Here is a tiny trained network, its code and every weight. The questions are about switching its units off for an input and a target symbol, where a switched-off unit gives its printed mean instead of its output.

import numpy as np


def w(rows, s, z=0):
    codes = np.array(rows[::2]) - 128.0
    scale = np.full(codes.shape[1], s)
    scale[-1] = z or s
    return codes * scale


def f(y):
    return np.maximum(y, 0)


def softmax(a):
    e = np.exp(a - a.max(-1, keepdims=True))
    return e / e.sum(-1, keepdims=True)


def log_softmax(a):
    a = a - a.max(-1, keepdims=True)
    return a - np.log(np.exp(a).sum(-1, keepdims=True))


def net(x, mask):
    ids = ['βγδεζηθλμξπστφψω'.index(c) for c in x.split()]
    T = len(ids)
    res = E[ids] + P[:T]
    q, k, v = (res @ M[0].T for M in (Q, K, V))
    z = softmax(np.where(np.tri(T) > 0, q @ k.T / 4**0.5, -1e9)) @ v
    res = res + np.where(mask[0], z, O[0][:, -1]) @ O[0][:, :-1]
    y = f(res @ A[0][:, :-1].T + A[0][:, -1])
    res = res + np.where(mask[1:9], y, B[0][:, -1]) @ B[0][:, :-1]
    return log_softmax(res[-1] @ U[:, :-1].T + U[:, -1])


Q, K, V, O, A, B = {}, {}, {}, {}, {}, {}
E = w([
[114,142,154,175,134,151,164,188,136,73,88,155],'β',
[198,114,131,124,141,152,132,173,94,86,106,160],'γ',
[112,165,85,165,108,145,166,144,96,93,83,180],'δ',
[134,109,157,184,132,147,139,212,117,86,102,110],'ε',
[113,142,142,82,97,128,197,129,132,97,219,95],'ζ',
[157,137,99,126,164,50,128,70,109,84,178,108],'η',
[97,133,114,94,171,151,88,95,107,126,91,37],'θ',
[186,118,135,138,133,136,165,168,129,85,109,169],'λ',
[150,68,234,173,176,63,113,83,158,31,148,134],'μ',
[143,177,126,127,99,155,94,152,254,199,146,114],'ξ',
[144,116,118,169,132,140,123,203,82,120,102,123],'π',
[161,66,210,133,44,216,178,142,79,186,187,225],'σ',
[115,70,198,147,166,81,111,108,171,134,174,128],'τ',
[132,74,148,143,155,81,82,67,101,99,86,35],'φ',
[131,55,118,223,44,126,147,95,170,165,51,86],'ψ',
[152,128,125,136,130,125,123,188,86,116,94,163],'ω',
],0.019)
P = w([
[155,254,215,81,170,211,185,83,42,41,56,14],'0',
[97,140,96,148,214,127,189,127,121,75,111,123],'1',
[89,136,84,159,206,127,159,134,122,80,125,144],'2',
[83,121,84,160,185,127,151,148,125,91,131,150],'3',
[78,121,85,155,167,114,119,154,120,95,125,158],'4',
[79,110,75,161,167,110,117,149,121,103,128,186],'5',
[88,100,63,158,153,129,111,148,121,89,131,175],'6',
[75,114,72,164,154,120,94,152,124,100,126,178],'7',
[71,106,67,164,147,116,81,162,126,99,129,189],'8',
[81,108,67,153,134,105,81,160,131,101,127,192],'9',
[78,106,65,149,118,101,69,163,128,101,126,185],'10',
[76,113,69,153,121,102,68,162,127,109,121,199],'11',
[57,129,66,168,126,109,43,160,124,108,123,212],'12',
[66,118,62,160,113,105,55,166,125,110,124,208],'13',
],0.007)
Q[0] = w([
[107,151,104,110,131,164,91,115,164,190,108,70],'head 0',
[94,140,98,121,143,135,200,207,41,54,111,139],'head 0',
[176,98,112,157,136,174,128,222,89,60,1,134],'head 0',
[123,134,98,101,162,39,77,111,66,68,158,126],'head 0',
],0.0098)
K[0] = w([
[104,103,48,75,151,140,89,146,169,162,99,95],'head 0',
[181,254,175,102,98,179,192,130,56,94,116,77],'head 0',
[185,168,209,142,88,134,102,52,135,150,24,79],'head 0',
[148,145,114,145,192,100,165,114,83,114,138,83],'head 0',
],0.01)
V[0] = w([
[52,61,193,191,105,151,182,159,164,117,193,49],'head 0',
[158,130,172,176,148,164,207,180,163,5,117,211],'head 0',
[11,205,107,135,64,128,197,95,133,144,163,164],'head 0',
[109,102,71,113,116,180,172,218,1,168,44,173],'head 0',
],0.0088)
O[0] = w([
[191,218,157,157,112,77,34,47,137,117,126,142,193],'head 0',
[138,122,202,102,72,156,84,131,116,189,104,8,254],'head 0',
[180,93,91,94,132,134,172,59,99,46,39,99,71],'head 0',
[157,122,124,96,185,96,138,197,123,45,151,81,119],'head 0',
],0.011,0.009)
A[0] = w([
[127,129,47,58,33,91,172,81,107,101,181,116,121],'neuron 0',
[82,90,142,81,147,180,214,191,76,158,170,199,2],'neuron 1',
[105,140,98,60,201,143,172,213,82,76,192,132,27],'neuron 2',
[104,212,124,68,95,162,113,208,141,158,241,134,93],'neuron 3',
[55,91,166,71,109,158,127,74,140,183,201,87,164],'neuron 4',
[153,131,188,79,62,254,140,152,178,134,62,83,102],'neuron 5',
[111,103,206,57,214,53,124,72,81,100,169,89,116],'neuron 6',
[96,119,155,114,136,181,63,33,151,204,123,118,149],'neuron 7',
],0.0083,0.0065)
B[0] = w([
[64,111,139,148,172,76,61,191,98,153,181,198,140],'neuron 0',
[24,78,142,103,174,141,94,5,175,190,131,63,145],'neuron 1',
[145,108,134,85,13,44,110,105,108,127,135,166,178],'neuron 2',
[155,125,83,172,86,213,166,71,194,48,154,102,193],'neuron 3',
[168,93,79,105,185,196,100,175,138,54,40,170,204],'neuron 4',
[154,123,58,95,133,89,86,114,101,179,135,189,241],'neuron 5',
[103,110,112,151,180,201,254,92,147,154,150,111,179],'neuron 6',
[70,167,93,95,135,99,204,128,105,93,168,131,251],'neuron 7',
],0.0092,0.015)
U = w([
[96,135,84,103,253,165,198,103,130,4,96,33,219],'β',
[95,95,112,65,174,53,2,151,129,82,202,195,115],'γ',
[163,160,132,118,158,55,12,211,101,60,181,228,96],'δ',
[147,111,136,158,115,187,114,99,150,124,173,141,87],'ε',
[116,175,187,128,48,107,136,157,91,207,169,138,156],'ζ',
[94,124,164,54,61,106,113,107,155,160,152,83,102],'η',
[128,151,130,54,132,72,49,139,154,218,116,98,115],'θ',
[130,92,88,77,115,174,83,60,180,74,106,86,2],'λ',
[175,95,186,170,87,200,203,165,52,142,90,208,213],'μ',
[151,216,148,94,124,167,62,105,178,132,174,47,97],'ξ',
[129,105,89,101,103,95,171,176,112,122,79,127,100],'π',
[148,155,132,131,68,143,195,193,118,58,149,124,128],'σ',
[156,112,105,151,84,136,109,29,128,75,43,84,85],'τ',
[85,97,147,116,112,161,125,105,139,195,84,98,123],'φ',
[170,109,88,117,148,170,118,191,183,105,58,148,121],'ψ',
[153,177,43,99,94,122,165,160,177,161,124,129,43],'ω',
],0.0074,0.0071)

Each question gives the input, a string of symbols that net reads in full, and the target symbol t.
The units are the heads (4 rows each of Q, K, V and O) and the neurons (one row each of A and B). Each row of codes is followed by its name. A weight is (code - 128) times the scale printed after its matrix; where a second scale follows, it is the last column's (O, A, B and U).
mask holds one flag per unit, heads first, then neurons. A switched-off unit (its flag False) gives its mean, the last column of its rows in O or B, instead of its output. The means were averaged over made-up inputs and are rounded, as every weight is.
A unit's drop is (log p(t) with every unit on - log p(t) with that unit switched off) / (log p(t) with every unit on - log p(t) with every unit switched off).
The circuit of an input: a set's keep is (log p(t) with only the set's units on - log p(t) with every unit switched off) / (log p(t) with every unit on - log p(t) with every unit switched off). Starting from all 9 units, units are removed one at a time, each time the one whose removal leaves the highest keep (on an exact tie, the one counted first), for as long as the keep stays at least 0.8.
units of the circuit, in order: the units of the circuit, biggest drop first
unit that matters most: the unit with the biggest drop
top k neurons: the k neurons with the biggest drops, biggest first
drop when u is switched off: that unit's drop, to one decimal
input ψ φ δ σ λ β ζ π σ η μ, target β: unit that matters most	neuron 7
input δ φ δ θ γ σ φ π β ζ μ ψ λ, target π: top 2 neurons	[neuron 2; neuron 5]
input π τ λ π θ ε δ ψ θ τ ξ π, target σ: units of the circuit, in order	[head 0; neuron 3; neuron 2]
input π φ η ζ ε, target σ: units of the circuit, in order	[head 0; neuron 2; neuron 3]
input β β ζ μ ζ ε φ η λ σ λ, target θ: units of the circuit, in order	[head 0; neuron 5]
input τ ζ δ, target ζ: units of the circuit, in order	[head 0; neuron 4]
input θ β π π ε τ λ φ η π ε, target γ: units of the circuit, in order	[head 0; neuron 1; neuron 2]
input ε σ ψ δ β ξ ε ε λ μ φ λ, target ξ: units of the circuit, in order	[head 0; neuron 3]
input μ ζ δ λ λ ω ε δ ε φ δ, target ω: units of the circuit, in order	[head 0; neuron 7; neuron 4; neuron 5]
input δ β ε ω, target π: units of the circuit, in order	[head 0; neuron 2; neuron 5]
input ψ γ ε, target δ: top 4 neurons	[neuron 6; neuron 3; neuron 7; neuron 1]
input λ ω π β θ λ λ σ σ ω σ γ ψ β, target ψ: top 2 neurons	[neuron 4; neuron 3]
input β β ε ξ τ ω β ε δ δ ζ, target β: top 3 neurons	[neuron 6; neuron 2; neuron 4]
input φ γ θ ε θ ε σ β, target ε: units of the circuit, in order	[head 0; neuron 3; neuron 1]
input π λ τ θ θ, target γ: top 4 neurons	[neuron 2; neuron 3; neuron 7; neuron 4]
input γ λ β β π λ ε φ π, target λ: top 2 neurons	[neuron 3; neuron 1]
input β ψ λ ξ ψ β φ, target β: units of the circuit, in order	[neuron 6]
input η ε τ, target β: top 3 neurons	[neuron 7; neuron 4; neuron 5]
input β ζ ω λ ε β λ π, target θ: top 2 neurons	[neuron 5; neuron 3]
input ε ε ξ, target ω: top neuron	[neuron 7]
input θ ψ ε φ ω φ θ θ λ θ λ, target γ: top 3 neurons	[neuron 1; neuron 2; neuron 6]
input ε ξ ε μ β φ ζ β ξ θ β γ β η, target β: top 3 neurons	[neuron 5; neuron 2; neuron 6]
input λ γ λ ε δ η σ ε, target ψ: top 2 neurons	[neuron 4; neuron 3]
input β π π β ψ τ φ ζ π σ δ, target θ: drop when neuron 3 is switched off	0.1
input θ ε λ ε φ μ λ ε φ β μ ε δ, target γ: drop when neuron 6 is switched off	0.2
input β φ φ μ ζ ε θ ω τ δ φ λ β ζ, target γ: drop when head 0 is switched off	2.5
input γ θ π π μ φ ε ξ β ω θ ξ ζ, target β: drop when neuron 2 is switched off	0.2
input τ σ σ β β, target ζ: top 2 neurons	[neuron 4; neuron 3]
